Here is a tiny trained network, its code and every weight. The questions are about switching its units off for an input and a class, where a switched-off unit gives its printed mean instead of its output.

import numpy as np


def w(rows, s, z=0):
    codes = np.array(rows[::2]) - 128.0
    scale = np.full(codes.shape[1], s)
    scale[-1] = z or s
    return codes * scale


def f(y):
    return y / 2 * (1 + np.tanh(0.7978845608 * (y + 0.044715 * y**3)))


def log_softmax(a):
    a = a - a.max(-1, keepdims=True)
    return a - np.log(np.exp(a).sum(-1, keepdims=True))


def net(x, mask):
    res = np.array(x, float).reshape(1, 6) / 4 @ E
    y = f(res @ A[0][:, :-1].T + A[0][:, -1])
    res = res + np.where(mask, y, B[0][:, -1]) @ B[0][:, :-1]
    return log_softmax(res[-1] @ U[:, :-1].T + U[:, -1])


A, B = {}, {}
E = w([
[35,73,224,89],'x0',
[83,2,42,199],'x1',
[44,51,44,9],'x2',
[149,94,102,143],'x3',
[101,145,80,68],'x4',
[225,68,129,168],'x5',
],0.0087)
A[0] = w([
[36,76,140,112,139],'n1',
[111,45,161,80,180],'n2',
[77,107,162,19,224],'n3',
[130,115,50,183,134],'n4',
[187,194,228,48,185],'n5',
[158,93,31,172,79],'n6',
[64,83,197,181,220],'n7',
[175,194,72,29,205],'n8',
[101,217,146,102,111],'n9',
[144,81,80,174,159],'n10',
[163,25,95,84,240],'n11',
[162,161,94,126,141],'n12',
[180,7,50,190,253],'n13',
[85,109,190,90,245],'n14',
[189,112,181,250,254],'n15',
],0.011,0.0047)
B[0] = w([
[58,115,76,186,202],'n1',
[79,98,131,148,189],'n2',
[35,147,70,137,222],'n3',
[156,96,161,67,174],'n4',
[153,198,106,131,223],'n5',
[186,30,163,89,181],'n6',
[86,144,188,192,194],'n7',
[100,169,41,18,193],'n8',
[172,183,88,94,177],'n9',
[189,48,155,92,179],'n10',
[135,69,92,119,208],'n11',
[191,129,156,113,149],'n12',
[188,4,141,74,247],'n13',
[70,188,108,155,193],'n14',
[160,112,209,191,234],'n15',
],0.011,0.015)
U = w([
[46,106,90,160,3],'0',
[153,241,56,19,141],'1',
[217,2,77,95,128],'2',
[211,163,203,232,196],'3',
],0.0097,0.0018)

Each question gives the input, the list of numbers given to net, and the class t.
The units are the neurons (one row each of A and B). Each row of codes is followed by its name. A weight is (code - 128) times the scale printed after its matrix; where a second scale follows, it is the last column's (A, B and U).
mask holds one flag per neuron, in row order. A switched-off neuron (its flag False) gives its mean, the last column of its row in B, instead of its output. The means were averaged over made-up inputs and are rounded, as every weight is.
A unit's drop is (log p(t) with every unit on - log p(t) with that unit switched off) / (log p(t) with every unit on - log p(t) with every unit switched off).
The circuit of an input: a set's keep is (log p(t) with only the set's units on - log p(t) with every unit switched off) / (log p(t) with every unit on - log p(t) with every unit switched off). Starting from the 12 units with the biggest drops (on a tie, the unit counted first), units are removed one at a time, each time the one whose removal leaves the highest keep (on an exact tie, the one counted first), for as long as the keep stays at least 0.8.
circuit, biggest first: the units of the circuit, biggest drop first
k most important neurons: the k neurons with the biggest drops, biggest first
drop when u is switched off: that unit's drop, to one decimal
input [4,-6,-1,-2,-8,-4], class 1: circuit, biggest first	n5
input [-6,-2,0,5,-7,-4], class 3: circuit, biggest first	n13, n3
input [2,-8,-7,7,3,0], class 1: 4 most important neurons	n5, n9, n7, n8
input [5,-7,6,1,-5,5], class 0: 2 most important neurons	n2, n3
input [-6,3,-3,-5,-2,-4], class 3: 3 most important neurons	n13, n11, n8
input [2,-5,-6,2,8,6], class 3: 2 most important neurons	n15, n3
input [8,6,-4,0,-2,4], class 3: 2 most important neurons	n7, n15
input [0,1,-1,3,-4,-5], class 3: 2 most important neurons	n3, n8
input [6,-2,4,-3,7,-2], class 0: 2 most important neurons	n1, n3
input [1,-3,-4,-3,2,0], class 1: drop when n5 is switched off	0.2
input [2,-1,-8,-8,5,-6], class 1: drop when n9 is switched off	0.2
input [3,-3,2,4,8,7], class 1: drop when n10 is switched off	0.1
